Here is a tiny trained network, its code and every weight. The questions are about switching its units off for an input and a target symbol, where a switched-off unit gives its printed mean instead of its output.

import numpy as np


def w(rows, s, z=0):
    codes = np.array(rows[::2]) - 128.0
    scale = np.full(codes.shape[1], s)
    scale[-1] = z or s
    return codes * scale


def norm(h):
    return h / np.sqrt((h * h).mean(-1, keepdims=True) + 1e-5)


def f(y):
    return np.maximum(y, 0)


def softmax(a):
    e = np.exp(a - a.max(-1, keepdims=True))
    return e / e.sum(-1, keepdims=True)


def log_softmax(a):
    a = a - a.max(-1, keepdims=True)
    return a - np.log(np.exp(a).sum(-1, keepdims=True))


def net(x, mask):
    ids = ['αβγξστψ'.index(c) for c in x.split()]
    T = len(ids)
    res = E[ids] + P[:T]
    u = 0
    for l in range(3):
        q, k, v = (norm(res) @ M[l].T for M in (Q, K, V))
        z = softmax(np.where(np.tri(T) > 0, q @ k.T / 3**0.5, -1e9)) @ v
        res = res + np.where(mask[u], z, O[l][:, -1]) @ O[l][:, :-1]
        u += 1
        y = f(norm(res) @ A[l][:, :-1].T + A[l][:, -1])
        res = res + np.where(mask[u : u + 4], y, B[l][:, -1]) @ B[l][:, :-1]
        u += 4
    return log_softmax(norm(res)[-1] @ U[:, :-1].T + U[:, -1])


Q, K, V, O, A, B = {}, {}, {}, {}, {}, {}
E = w([
[116,171,54,242],'α',
[90,126,109,174],'β',
[9,239,135,44],'γ',
[159,160,81,167],'ξ',
[177,133,119,124],'σ',
[153,150,16,40],'τ',
[168,72,107,129],'ψ',
],0.016)
P = w([
[135,150,196,191],'0',
[100,56,3,181],'1',
[105,107,154,229],'2',
[93,133,146,234],'3',
[100,57,79,172],'4',
[136,69,187,151],'5',
[99,71,152,172],'6',
],0.0058)
Q[0] = w([
[144,1,139,225],'L0H0',
[225,102,203,194],'L0H0',
[146,177,190,69],'L0H0',
],0.011)
K[0] = w([
[132,232,153,139],'L0H0',
[44,150,104,117],'L0H0',
[192,83,155,249],'L0H0',
],0.011)
V[0] = w([
[202,116,84,254],'L0H0',
[104,140,47,47],'L0H0',
[92,247,237,194],'L0H0',
],0.0057)
O[0] = w([
[177,89,79,254,253],'L0H0',
[249,182,199,45,102],'L0H0',
[57,161,143,122,177],'L0H0',
],0.0081,0.0047)
A[0] = w([
[122,100,155,97,111],'L0N0',
[110,39,114,110,252],'L0N1',
[254,173,115,218,175],'L0N2',
[9,160,185,138,181],'L0N3',
],0.0096,0.0031)
B[0] = w([
[31,132,116,167,136],'L0N0',
[61,164,110,111,191],'L0N1',
[106,106,1,52,254],'L0N2',
[91,69,88,80,198],'L0N3',
],0.009,0.0081)
Q[1] = w([
[121,119,210,174],'L1H0',
[167,132,63,81],'L1H0',
[253,95,26,149],'L1H0',
],0.0067)
K[1] = w([
[151,186,185,144],'L1H0',
[166,165,8,103],'L1H0',
[184,162,213,142],'L1H0',
],0.011)
V[1] = w([
[101,66,75,150],'L1H0',
[91,37,221,132],'L1H0',
[199,73,213,255],'L1H0',
],0.0065)
O[1] = w([
[105,35,219,95,254],'L1H0',
[55,71,86,204,50],'L1H0',
[127,100,10,167,17],'L1H0',
],0.012,0.006)
A[1] = w([
[74,150,87,89,230],'L1N0',
[157,109,79,164,139],'L1N1',
[76,248,144,163,4],'L1N2',
[126,125,108,61,192],'L1N3',
],0.013,0.0023)
B[1] = w([
[179,169,246,97,253],'L1N0',
[121,175,143,170,204],'L1N1',
[27,139,157,254,136],'L1N2',
[246,181,169,21,248],'L1N3',
],0.0082,0.0059)
Q[2] = w([
[63,2,130,79],'L2H0',
[70,220,140,248],'L2H0',
[149,195,187,90],'L2H0',
],0.0079)
K[2] = w([
[28,138,78,77],'L2H0',
[79,85,63,201],'L2H0',
[180,73,130,255],'L2H0',
],0.0079)
V[2] = w([
[178,119,124,120],'L2H0',
[144,130,136,118],'L2H0',
[171,5,124,112],'L2H0',
],0.016)
O[2] = w([
[84,154,28,143,149],'L2H0',
[120,87,2,30,143],'L2H0',
[219,7,106,150,254],'L2H0',
],0.0096,0.0055)
A[2] = w([
[138,171,10,41,147],'L2N0',
[140,197,126,205,5],'L2N1',
[129,143,154,125,85],'L2N2',
[98,217,242,107,202],'L2N3',
],0.011,0.0026)
B[2] = w([
[10,98,145,172,253],'L2N0',
[161,149,96,202,145],'L2N1',
[143,109,150,190,143],'L2N2',
[194,106,147,103,248],'L2N3',
],0.013,0.0056)
U = w([
[193,184,97,214,253],'α',
[122,35,220,189,102],'β',
[130,179,255,114,88],'γ',
[42,136,90,167,131],'ξ',
[103,78,83,112,72],'σ',
[133,202,73,59,161],'τ',
[248,83,70,153,140],'ψ',
],0.0087,0.0045)

Each question gives the input, a string of symbols that net reads in full, and the target symbol t.
The units are the heads (3 rows each of Q, K, V and O) and the neurons (one row each of A and B). Each row of codes is followed by its name. A weight is (code - 128) times the scale printed after its matrix; where a second scale follows, it is the last column's (O, A, B and U).
mask holds one flag per unit, layer by layer, with each layer's heads first. A switched-off unit (its flag False) gives its mean, the last column of its rows in O or B, instead of its output. The means were averaged over made-up inputs and are rounded, as every weight is.
A unit's drop is (log p(t) with every unit on - log p(t) with that unit switched off) / (log p(t) with every unit on - log p(t) with every unit switched off).
The circuit of an input: a set's keep is (log p(t) with only the set's units on - log p(t) with every unit switched off) / (log p(t) with every unit on - log p(t) with every unit switched off). Starting from the 12 units with the biggest drops (on a tie, the unit counted first), units are removed one at a time, each time the one whose removal leaves the highest keep (on an exact tie, the one counted first), for as long as the keep stays at least 0.8.
units of the circuit, in order: the units of the circuit, biggest drop first
most important unit: the unit with the biggest drop
top k neurons: the k neurons with the biggest drops, biggest first
top k neurons in layer l: the k neurons of layer l with the biggest drops, biggest first
drop of u: that unit's drop, to one decimal
input α β ξ, target ξ: units of the circuit, in order => (L2N0 L2H0)
input σ ξ β τ ξ, target τ: most important unit => L0N2
input β α τ β σ, target τ: top 2 neurons => (L1N3 L0N2)
input ψ β β ψ σ β, target ψ: units of the circuit, in order => (L2H0 L2N0)
input ξ τ β α β, target τ: units of the circuit, in order => (L0H0 L2H0 L0N3)
input σ τ α, target τ: units of the circuit, in order => (L1H0 L2H0)
input τ α α σ, target τ: top 2 neurons => (L0N2 L1N3)
input β ξ β ξ σ ξ, target ξ: top 4 neurons => (L0N2 L2N0 L0N3 L1N1)
input σ ψ β σ, target σ: top 3 neurons => (L0N2 L2N0 L1N3)
input γ ψ ξ, target γ: top 2 neurons => (L0N2 L1N2)
input β β α β α ξ σ, target σ: drop of L1H0 => 0.2
input τ ξ σ σ β ξ, target τ: drop of L1H0 => 0.2
input β γ β γ σ, target γ: drop of L0H0 => 0.4
input γ ψ α, target γ: drop of L2H0 => 0.1
input ψ ψ β ψ β, target ψ: units of the circuit, in order => (L2N0)
input σ β ξ α, target α: top 2 neurons in layer 2 => (L2N0 L2N1)
input ψ α β α β β α, target α: top 2 neurons in layer 1 => (L1N1 L1N3)
